Below are the code and all the weights of a small trained network. Each question names an input and a target symbol and asks about switching units off, where a switched-off unit gives its printed mean instead of its output.

import numpy as np


def w(rows, s, z=0):
    codes = np.array(rows[::2]) - 128.0
    scale = np.full(codes.shape[1], s)
    scale[-1] = z or s
    return codes * scale


def f(y):
    return np.maximum(y, 0)


def softmax(a):
    e = np.exp(a - a.max(-1, keepdims=True))
    return e / e.sum(-1, keepdims=True)


def log_softmax(a):
    a = a - a.max(-1, keepdims=True)
    return a - np.log(np.exp(a).sum(-1, keepdims=True))


def net(x, mask):
    ids = ['ΠΩαεζμξσ'.index(c) for c in x.split()]
    T = len(ids)
    res = E[ids] + P[:T]
    q, k, v = (res @ M[0].T for M in (Q, K, V))
    z = softmax(np.where(np.tri(T) > 0, q @ k.T / 4**0.5, -1e9)) @ v
    res = res + np.where(mask[0], z, O[0][:, -1]) @ O[0][:, :-1]
    y = f(res @ A[0][:, :-1].T + A[0][:, -1])
    res = res + np.where(mask[1:9], y, B[0][:, -1]) @ B[0][:, :-1]
    return log_softmax(res[-1] @ U[:, :-1].T + U[:, -1])


Q, K, V, O, A, B = {}, {}, {}, {}, {}, {}
E = w([
[90,172,135,195,133,93,79,167,111,141,219],'Π',
[197,132,131,129,27,174,143,229,103,168,94],'Ω',
[188,152,148,129,146,20,104,193,127,222,33],'α',
[138,23,223,203,98,170,194,100,136,128,111],'ε',
[99,215,100,176,149,207,200,77,133,185,72],'ζ',
[52,107,63,115,135,100,88,146,43,80,71],'μ',
[174,136,98,131,179,152,121,156,249,62,95],'ξ',
[85,69,101,102,102,107,146,92,216,217,146],'σ',
],0.012)
P = w([
[254,110,3,205,101,88,68,23,146,204,122],'0',
[150,65,70,150,143,119,166,154,135,195,137],'1',
[102,113,100,158,129,104,160,181,150,159,101],'2',
[80,119,125,156,112,155,124,172,144,161,92],'3',
[70,135,135,152,111,159,104,172,152,141,103],'4',
[56,128,136,142,103,180,84,139,159,134,94],'5',
[45,123,125,137,97,168,54,159,157,135,86],'6',
[59,108,126,122,85,166,81,153,192,110,85],'7',
],0.0057)
Q[0] = w([
[112,67,234,146,33,135,80,158,106,184,48],'H0',
[58,99,147,215,110,85,148,179,65,115,140],'H0',
[122,187,148,60,138,67,82,89,20,51,219],'H0',
[138,141,205,2,115,133,117,48,85,94,191],'H0',
],0.0072)
K[0] = w([
[183,130,15,167,197,124,65,97,140,34,201],'H0',
[170,136,104,89,212,115,197,210,193,46,90],'H0',
[235,100,143,90,76,149,254,88,209,220,86],'H0',
[240,128,127,126,87,84,163,59,122,201,99],'H0',
],0.0069)
V[0] = w([
[164,104,192,146,72,169,171,129,74,157,89],'H0',
[121,177,119,126,126,197,150,115,146,115,85],'H0',
[70,158,148,162,59,141,155,107,46,241,209],'H0',
[180,130,152,143,117,182,141,146,254,85,191],'H0',
],0.0067)
O[0] = w([
[220,101,175,120,117,135,165,73,65,147,154,4],'H0',
[148,192,74,91,123,206,221,92,113,125,99,100],'H0',
[146,156,79,209,150,28,140,105,54,155,179,90],'H0',
[122,157,147,138,30,152,175,92,254,111,143,150],'H0',
],0.007,0.0025)
A[0] = w([
[12,113,193,96,168,192,213,90,129,43,160,3],'N0',
[139,170,143,71,119,165,122,129,220,120,86,64],'N1',
[199,86,120,87,132,204,211,158,142,24,120,130],'N2',
[144,206,173,191,93,129,109,135,226,93,83,162],'N3',
[96,110,150,178,149,53,88,151,29,161,111,39],'N4',
[169,81,114,108,215,30,166,89,142,205,104,68],'N5',
[99,93,170,66,3,191,207,122,135,137,157,10],'N6',
[74,122,114,31,127,192,130,131,190,87,52,222],'N7',
],0.0064,0.0023)
B[0] = w([
[167,214,144,72,228,94,174,192,232,179,136,156],'N0',
[190,98,92,128,116,114,178,80,7,93,190,210],'N1',
[81,118,214,89,106,157,128,76,119,57,23,177],'N2',
[106,74,49,128,51,151,178,141,213,123,162,234],'N3',
[148,84,139,126,154,158,254,58,94,54,216,186],'N4',
[42,190,197,135,158,198,24,94,185,53,37,170],'N5',
[47,153,14,47,226,69,135,192,77,66,200,175],'N6',
[225,152,229,156,234,41,78,91,38,174,126,254],'N7',
],0.0053,0.0078)
U = w([
[153,133,96,150,175,71,139,135,122,160,253,89],'Π',
[235,112,113,99,68,96,165,186,59,197,132,136],'Ω',
[144,168,217,136,182,107,46,163,93,173,65,185],'α',
[154,59,208,165,88,186,178,40,134,74,126,131],'ε',
[130,204,94,171,164,199,193,89,106,173,100,60],'ζ',
[74,115,58,70,131,130,107,120,32,46,103,73],'μ',
[143,153,143,93,172,129,168,146,170,96,133,10],'ξ',
[33,107,74,132,68,158,96,163,235,150,104,252],'σ',
],0.0058,0.0036)

Each question gives the input, a string of symbols that net reads in full, and the target symbol t.
The units are the heads (4 rows each of Q, K, V and O) and the neurons (one row each of A and B). Each row of codes is followed by its name. A weight is (code - 128) times the scale printed after its matrix; where a second scale follows, it is the last column's (O, A, B and U).
mask holds one flag per unit, heads first, then neurons. A switched-off unit (its flag False) gives its mean, the last column of its rows in O or B, instead of its output. The means were averaged over made-up inputs and are rounded, as every weight is.
A unit's drop is (log p(t) with every unit on - log p(t) with that unit switched off) / (log p(t) with every unit on - log p(t) with every unit switched off).
The circuit of an input: a set's keep is (log p(t) with only the set's units on - log p(t) with every unit switched off) / (log p(t) with every unit on - log p(t) with every unit switched off). Starting from all 9 units, units are removed one at a time, each time the one whose removal leaves the highest keep (on an exact tie, the one counted first), for as long as the keep stays at least 0.8.
units of the circuit, in order: the units of the circuit, biggest drop first
most important unit: the unit with the biggest drop
k most important neurons: the k neurons with the biggest drops, biggest first
drop of u: that unit's drop, to one decimal
input ξ Π ξ α ξ μ ζ, target α: 4 most important neurons	N3; N4; N1; N6
input ξ σ Π ε α, target σ: most important unit	N7
input σ σ ξ ε, target ξ: units of the circuit, in order	H0; N6; N0
input ε α Ω ξ, target ε: 2 most important neurons	N2; N1
input Ω ξ Π ε, target σ: 2 most important neurons	N7; N1
input ξ Ω ξ ξ α Ω, target μ: 3 most important neurons	N6; N1; N2
input ε Π σ α ξ σ α, target σ: units of the circuit, in order	N3; H0
input Ω ξ σ ξ ξ σ, target Π: 3 most important neurons	N7; N6; N1
input ξ μ Π Π Ω μ, target α: 2 most important neurons	N7; N3
input Π Π Π Π Π ξ μ, target α: drop of N7	0.8
input ξ ξ σ Π Ω Π ε, target σ: drop of N1	0.1
input α ε Ω Ω μ ξ, target α: drop of N7	0.2
input ε ε ξ σ ξ ε, target ξ: drop of N0	0.6
input ζ ε μ ξ μ ε ε, target α: most important neuron	N3
input α Π ξ ζ, target σ: 2 most important neurons	N7; N1
